In the rows, zero is written as 128.
Each row has a class, written after it, and each block has its own classes.
[ 94  96 133 130 105 123 128 122  93  96 103 170 173 175 124 142 137 132
 131 135  94 142 118 107 115 138 117 151 166]
ges
[138 137 147 151 115 130 132  98 107 126 124 132 140 172 131 121 158 130
 118 139 127 135 108 115 155 108 138 133 171]
ges
[119 109 117  95 128  88  89  99  36 124  98 185 167 205  98 145  63 125
 128 129  81 139 111 143 125  58 133 150 149]
tinim
[108 127 158 136 134 130 159 133 131  71 107 196 127 171 147 163 167 126
 138 140 126 154 108  99 128 133 136 125 150]
vuzef
[101 104 174 118 121 124  94 121  73  98 110 189 175 178  96 154  97 129
 133 141  82 136 105 105 141 144 119 148 175]
ges
[107 102 182 155 117 162  85 122 135 146 107 192 183 176 119 136 144 128
 112 168  78 137 128 122 172 123 111 164 159]
ges
[101 131 135 138 105  78 124 126  86 131  90 143 143 170 124 162 134 117
 122 195  98 161 119 128 191 117 141 166 141]
ges
[120  98 160 170 114 130  98 133  94 128 149 164 183 187 149 137 161 127
 106 140 103 143 128 114 175 125 124 157 178]
ges
[107 132 134 143  73 104 150  90 112 123  61 126 180 218  66 123 101 132
 129  88  81 142 119 111 115 116 123 116 126]
vuzef
[ 82  86 111 110  59 123 124 129  69 118  95 122 179 186 144 132 103 141
 129 110  73 160 139 125 154 142 121 154 125]
tinim
[ 80  78 129 131  87 131  93 127 109 140 129 167 202 193 123 144 117 111
 136 139  71 142 134 140 143 139 103 169 165]
tinim
[125  95 156 109 119 121 114 136 127 132 131 194 128 145 156 154 139 148
 124 166 111 139 138 160 146 115  63 143 130]
tinim
[113 105 147 105 133 133 111 119 115 103 112 231 130 151 124 165 101 125
 126 149  92 106 115 152 119 127  91 158 148]
ges
[144 126 195 157 171 159  91 132 109 118 131 176 149 179 123 139 145 125
 122 154 102 121 111 116 136 114 130 143 178]
ges
[130 109 142 147 111 137 111 130  92 118 123 208 175 215 133 129 144 135
 129  74 114 128 119 121 144 122 105 150 161]
ges
[126  94 137 102 132 113  77 129  93 163 134 158 161 156 112 141  95 127
 131 154  91 123 130 151 141 119 126 165 148]
tinim
[144 110 127 126 124  64 108 123  81 144 140 188 150 174 127 148 127 139
 131 132 110 129 108 147 147 115 127 146 139]
tinim
[ 99 109 135 136  81 117 138 122 101 105 107 160 131 158 132 138 135 123
 133 123 118 140 127 116 142 129 124 140 147]
vuzef
[103  59 149 104 116 146  86 120 118 126 144 169 191 136 113 108 101 126
 112 118  89 108 116 121 103 146 101 154 168]
tinim
[117  81  72 109  67  50 138 127  81 137 127 172 166 158 185 130 114 137
 126 101  99 142 115 167 126 132 113 161 119]
tinim
[120 108  84 107  78  51 145 122 133 173 124 176 168 131 138 119 121 126
 133 117 110 126 137 168 115 114 105 165 107]
tinim
[116 104 173 121 129 155  94 127 108  99 107 204 132 195 119 144 118 127
 120 149  92 130 120 122 152 128 124 144 159]
ges
[116 109 134 102 114  98 116 117  52 138 112 162 156 188 104 135  75 133
 140  81  91 134 104 121 125 133 132 135 143]
tinim
[ 98 104 105 120  83  65 145 100 114 133 104 221 172 176 126 146 108 128
 122 110  80 139 126 166 122 128 107 156 132]
tinim
[112 137 172 130 134 141 131 127 116  87 109 193 116 174 140 147 147 129
 126 144 112 149 104 109 141 116 135 123 158]
vuzef
[ 98 112 180 143 141 119  84 151  76 106 128 191 157 190 122 169 143 123
 135 194  83 141  96  85 179 120 127 155 179]
ges
[112 112  84 106  94  87 149 140  90  98 128  96 141 113 121 123  94 127
 133 100 123 139 118 119 118 159 125 135 136]
ges
[ 96  87  85  93  63  80 127 113  53 149  96 164 203 190 102 139  72 127
 127 150  68 149 111 155 134 135 117 162 123]
tinim
[132 122 124 137 128  58 125 114 141 155 124 191 149 118 127 139 145 127
 124 178 113 129 101 157 132  97 118 124 119]
tinim
[123 101 102  90 127  82 129 122 107 138 133 158 122  99 127 155 108 123
 130 168 122 143 126 155 141 123 124 138 107]
tinim
[110 121 155 147 100  98 126 122  68 113  83 148 155 252 103 156 128 124
 129 139  86 165 115 142 181 103 137 132 140]
vuzef
[102  87 127 118  94  97 107 120  97 122 128 171 190 150 130 153 111 132
 135 163  76 156 118 140 152 148 111 175 155]
tinim
[ 86  87 132  92  94 134 119 115 110  96  99 206 156 172 124 162  85 116
 140 135  85 166 137 149 110 140 100 147 142]
tinim
[107 105 133 128  90 141 133 128 128 112 118 152 170 181 114 126 128 136
 136 108 106 145 125 115 135 133 107 141 146]
vuzef
[104  90 110 133  89 158 111 158  82  90 143 131 180 186 170 121 139 149
 126  60 102 140 141 110 139 123 120 173 151]
ges
[129 134 176 190 116 189 140 137 169 118 106 188 121 218 137 123 169 131
 129  96 129 142 159 128 154 104 120 126 128]
vuzef
[ 99  96 111  91  98  96 113 157  40 109 122 161 145 215 142 149  91 147
 130 137  90 139 152 151 151 159 125 154 127]
tinim
[108 128 144 112 115 126 133 134  75  66  95 176  86 170 136 156 104 127
 126 135 121 161 124 110 143 131 140 125 132]
vuzef
[130 127 103 136  94  92 158 131 111 133 126  91 138 139 142 136 127 114
 135 137 130 146 122 124 141 127 141 122 115]
vuzef
[108 117 151 119 107  80 134 108  93 120 115 219 167 171  92 153 116 124
 128 148  81 140  94 133 115 117 108 123 137]
tinim
[123 113 120 102 117  74 113 119  86 142 133 171 138 145 122 147 106 119
 126 144 106 129 106 162 121 135 122 144 127]
tinim
[151 136 118 117 160  83  85 125 105 132 172 110 125  57 106 135 115 117
 127 186 132 116 108 128 119 133 132 126 129]
ges

A new block, with new classes.
[134 122 129 132 125 120 105 142 137  59 132 125 108 113 130 126 136 139
 114  92 141 144 128 120 156 122 125 132 134]
dum
[135 111 132 143 116 110  85 153 154 151 136 130 126 147 114 119 144 115
  98  70 117 134 122 121 157 122 134 138 141]
dum
[154 114 139 133 145 135 126 139 122 139  86 128 106 129 163 137 132 168
 125 106 163  97 121 123 184 107 131 149 150]
ner
[146 119 134 135 133 122 107 137 133 144 125 122 104 131 146 131 128 149
 131  92 158 118 129 137 163 135 123 140 144]
dum
[189 108 134 136 155 131 145 132 103 148 102 101 121 115 202 153 114 177
 184 105 213  93 130 150 202 147 112 167 168]
ner
[155 129 131 141 136 124 108 136 121 135 126 117 104 125 143 126 121 137
 138  99 159 121 123 134 158 141 129 141 151]
dum
[131 116 131 147 129 111 109 152 136 145 128 118 113 129 132 128 129 143
 135 107 148 124 127 132 174 133 123 147 151]
dum
[150 112 142 135 145 128 132 124 120 142  98 123 117 130 159 134 137 167
 138  97 174 106 132 124 187 127 120 146 150]
ner
[136 120 132 126 122 103  79 142 158 145 148 137 129 148 107 127 151 111
  91  60 136 144 118 124 143 125 139 129 147]
dum
[133 112 117 157 119 111 115 160 142 139 112 117 119 144 148 117 118 152
 125 118 131 126 129 113 169 127 125 156 142]
dum
[149 117 136 111 144 130 106 125 117 139 108 139 101 114 133 131 144 137
 121  62 172  99 137 126 165 128 123 126 151]
ner
[143 111 129 160 124 110 103 154 140 148 144 111 139 135 141 133 127 144
 131  86 151 139 126 128 175 128 132 143 145]
dum
[143 111 128 135 124 114  79 153 149 153 128 120 126 133 120 137 140 125
 112  75 141 126 129 134 157 134 126 145 141]
dum
[145 115 132 129 125 119 123 140 146 146 125 128 120 135 128 124 136 136
 119  81 142 128 128 123 159 125 128 138 141]
dum
[141 120 131 129 105 128 125 155 145 137 120 145 118 133 125 125 132 139
 124  96 141 110 125 125 159 131 119 142 140]
dum
[136 116 148 112 137 138 102 138 125 137  96 144 110 124 145 139 151 151
 106  78 162 106 124 112 172 115 118 130 147]
ner
[142 115 115 149 123 116 101 157 145 139 130 133 124 144 126 122 137 132
 116  95 125 132 120 110 169 126 132 145 133]
dum
[155 122 133 139 107 137 131 139 129 140 104 135 116 130 162 136 122 149
 140 110 183 100 122 123 180 142 127 152 146]
ner
[143 121 139 132 130 141 122 122 126 134 107 135 105 135 147 133 141 126
 117 104 173 111 116 123 163 126 128 137 139]
ner
[123 124 135 135 111 116  89 142 148 143 122 144 106 149 109 122 150 112
  89  79 115 136 131 106 147 121 134 139 118]
dum
[145 121 148 129 137 146 125 134 133 140 117 144 114 131 139 138 141 136
 116  86 165 113 122 131 164 117 128 139 143]
ner
[149 108 154 141 145 125 127 140 119 144 114 122 120 131 173 135 131 171
 142  82 171 105 126 126 194 114 107 142 136]
ner
[139 118 147 144 131 136 112 136 126 134  91 158 113 133 139 135 146 147
 115  91 153 105 118 111 174 124 126 142 137]
ner
[144 116 136 139 138 143 121 134 127 132 105 143 114 118 151 132 121 154
 127 110 168 105 121 123 154 127 128 140 140]
ner
[137 114 132 145 109 111  83 152 155 150 142 122 140 149 122 128 141 116
 103  79 135 141 118 134 144 129 132 150 138]
dum
[136 123 132 134 120 118 104 145 142 146 131 130 112 133 132 128 136 129
 121  94 136 130 121 126 160 126 129 146 139]
dum
[143 119 137 124 126 152 112 133 130 132 104 149  93 133 142 123 141 130
 119  83 172  99 114 127 161 133 131 140 149]
ner
[145 108 130 154 118 117 112 148 136 140 131 116 115 136 138 132 132 133
 145  97 146 124 124 128 164 131 133 148 143]
dum
[141 130 147 123 133 141 113 127 134 132 104 154 111 137 125 129 171 135
 103  84 135 103 123 119 154 127 129 126 140]
ner
[147 118 135 130 131 135 107 133 132 131  97 150 115 137 132 126 143 134
  96  92 141 106 121 122 168 119 131 137 138]
ner
[137 119 142 117 138 137 104 133 127 158  99 146 115 117 140 136 147 142
 112  76 145  97 131 115 169 128 129 146 134]
ner
[159 109 124 159 120 115 102 155 142 150 142  91 114 140 142 132 146 145
 136  85 152 134 120 110 178 139 123 155 162]
dum
[138 114 138 134 135 132 127 150 124 139  79 116 101 132 153 131 135 166
 119 101 153  95 117 114 187 134 119 150 138]
ner
[150 114 138 117 140 134 111 126 123 137  89 142 108 133 150 134 143 147
 123  82 183 102 118 120 183 120 119 139 143]
ner
[137 123 140 129 132 131 107 133 135 131 101 149 108 135 138 124 150 130
  96  90 153 107 112 125 157 119 136 133 136]
ner
[157 109 122 169 120 102 113 162 140 157 144 112 121 141 156 127 123 153
 140 101 156 122 129 135 185 141 125 163 160]
dum
[134 121 142 137  81 113 105 147 142 146 130 123 120 141 126 120 138 141
 120  98 135 132 125 107 158 126 117 143 139]
dum
[131 123 134 147 122 107 111 143 148 143 111 177 120 144 123 123 132 136
 118 112 127 124 121 113 156 127 125 144 123]
dum
[137 107 137 164 127 115 154 154 141 153  87 133 127 142 182 131 138 166
 127 142 148 104 120  99 197 117 135 148 127]
ner
[137 115 140 154 121 102  99 149 150 158 143 117 126 139 126 123 139 134
 112  82 144 142 126 132 171 128 130 142 143]
dum
[160 118 144 133 141 125 132 133 115 144  97 121 126 114 163 145 134 170
 151  92 192  98 124 135 185 133 115 147 158]
ner

A new block, with new classes.
[122 128 119 116 123  86 146 155 108 133 149 175  96 147 120 130 134 124
 123 108 150 125 152 141 102 127 134 120 126]
fop
[ 94 133 141 165 101 161 121 176 136 112 127 120 102 102 124 145 125 144
 149 129 133 157 134 137 147 132 109 142 145]
togel
[122 127 155 144 124 107 141 143 115 125 155 140  80 126 130 149 125 137
 128 122 129 143 132 119 121 128 136 118 128]
sobiz
[160 117  97 119 125 131 148 149  98 120 133 169 101 134 121 123 143 115
 138 100 154 154 155 156 127 156 111 117 110]
fop
[150 108 155 169 116 125 125 111 125 133 137 125 120 119 120 138 122 163
 116 136 123 138 123 112 131 125 136 128 138]
vugi
[110 133 153 165 140 133 118 139 130 123 153  94 116 118 129 150 118 158
 137 129  87 145 103 132 144 118 133 133 145]
vugi
[117 128 125 120 132 112 147 154 127 139 130 147 132 146 133 136 130 108
 132 122 123 141 145 140 106 103 119 136 123]
sobiz
[113 138  96 127 122 143 139 162 111 109 132 156 107 125 114 130 133 112
 141 107 150 138 144 148 143 140 136 110 125]
fop
[ 72 133 195 107 116 131 121 124 155 135 135 128 105 106 160 122 112 135
 123 141 143 105 106 102 130 112 139 112 121]
Gel
[ 90 130 154 127 119 130 137 164 139 138 143 127 105 135 141 129 125 135
 139 119 104 134 135 140 120 114 120 134 134]
sobiz
[113 131 115 101 131 128 139 162 133 136 112 149 131 135 131 120 128  99
 146 124 135 114 152 147 102 119 113 140 134]
sobiz
[134 131 118 123 121 109 142  88 115 124 117 119  83 130 128 135 145 127
 126 123 161 160 133 130 128 150 114  92 102]
fop
[111 135 127 153 118 126 111 132 135 124 136 120 134 132 122 137 116 133
 129 136 133 151 121 117 129 120 132 142 124]
vugi
[ 76 132 162 105 113 133 139 175 135 125 149 148  97 118 155 124 107  94
 141 125 127 114 112 131 136 111 131 115 128]
sobiz
[109 129 122 114 118 107 144 160 104 142 157 165 103 142 131 134 123 113
 130 101 149 118 135 133 127 131 145 117 117]
fop
[120 129 131 142 124 134 123 145 125 118 137 139 128 126 111 130 122 144
 129 131 132 131 142 126 129 130 128 144 139]
togel
[101 111 182 140 113 152 128 156 134 121 126 130  90  89 156 124 129 120
 156 132 135 118 118 135 135 116 107 141 128]
togel
[119 130 169 103 111 122 120  85 157 144  96 116 141 117 157 107 121 110
 121 157 133  97 107 102 108 105 122 127 119]
Gel
[ 94 118 128 109 127 124 150 197 120 135 137 157 103 141 142 131 127  98
 155 111 127 129 155 166  98 115 117 137 116]
sobiz
[109 123 157 134 142 132 130 169 132 138 143 118 126 131 137 136 126 159
 139 118  90 126 127 141 125 113 126 130 141]
vugi
[ 94 134 162 186 122 169 114 153 140 100 146 116  99  97 109 160 115 164
 152 142 117 161 120 109 156 123 128 141 156]
vugi
[ 87 144 105 100 123 127 139 171 130 127 139 146 107 143 130 122 118  89
 139 123 138 133 140 140 110 126 128 126 119]
sobiz
[101 129 137 154 119 153 116 142 142 110 108 123 130 114 117 139 119 122
 151 132 142 146 144 129 126 113 102 157 137]
togel
[136 110 144 119 126 144 130 132 151 126  89 142 135 110 148 115 134 132
 135 137 141 102 138 135 111 116  95 142 133]
Gel
[ 83 153 142 160 114 166 119 142 136  99 149 127 103  94 111 133 118 161
 129 145 146 130 131 110 153 142 154 120 154]
vugi
[ 70 138 140 151 119 143 127 194 130 126 174 140 127 137 113 142 110 156
 135 118  95 135 121 128 133 118 156 149 152]
vugi
[ 88 115 168 110 129 160 126 148 178 159 110 117 178 126 152 103 123 182
 131 126  84 115 122 134 128 114 115 151 137]
Gel
[ 86 129 140 154 121 167 115 170 143 102 141 114 124 110 118 137 119 145
 145 132 115 140 124 129 150 127 127 153 152]
togel
[ 78 149 174  91 119 136 143 156 163 156 105 135 127 127 145 114 130 153
 126 136 114 119 133 128 103 110 118 134 129]
Gel
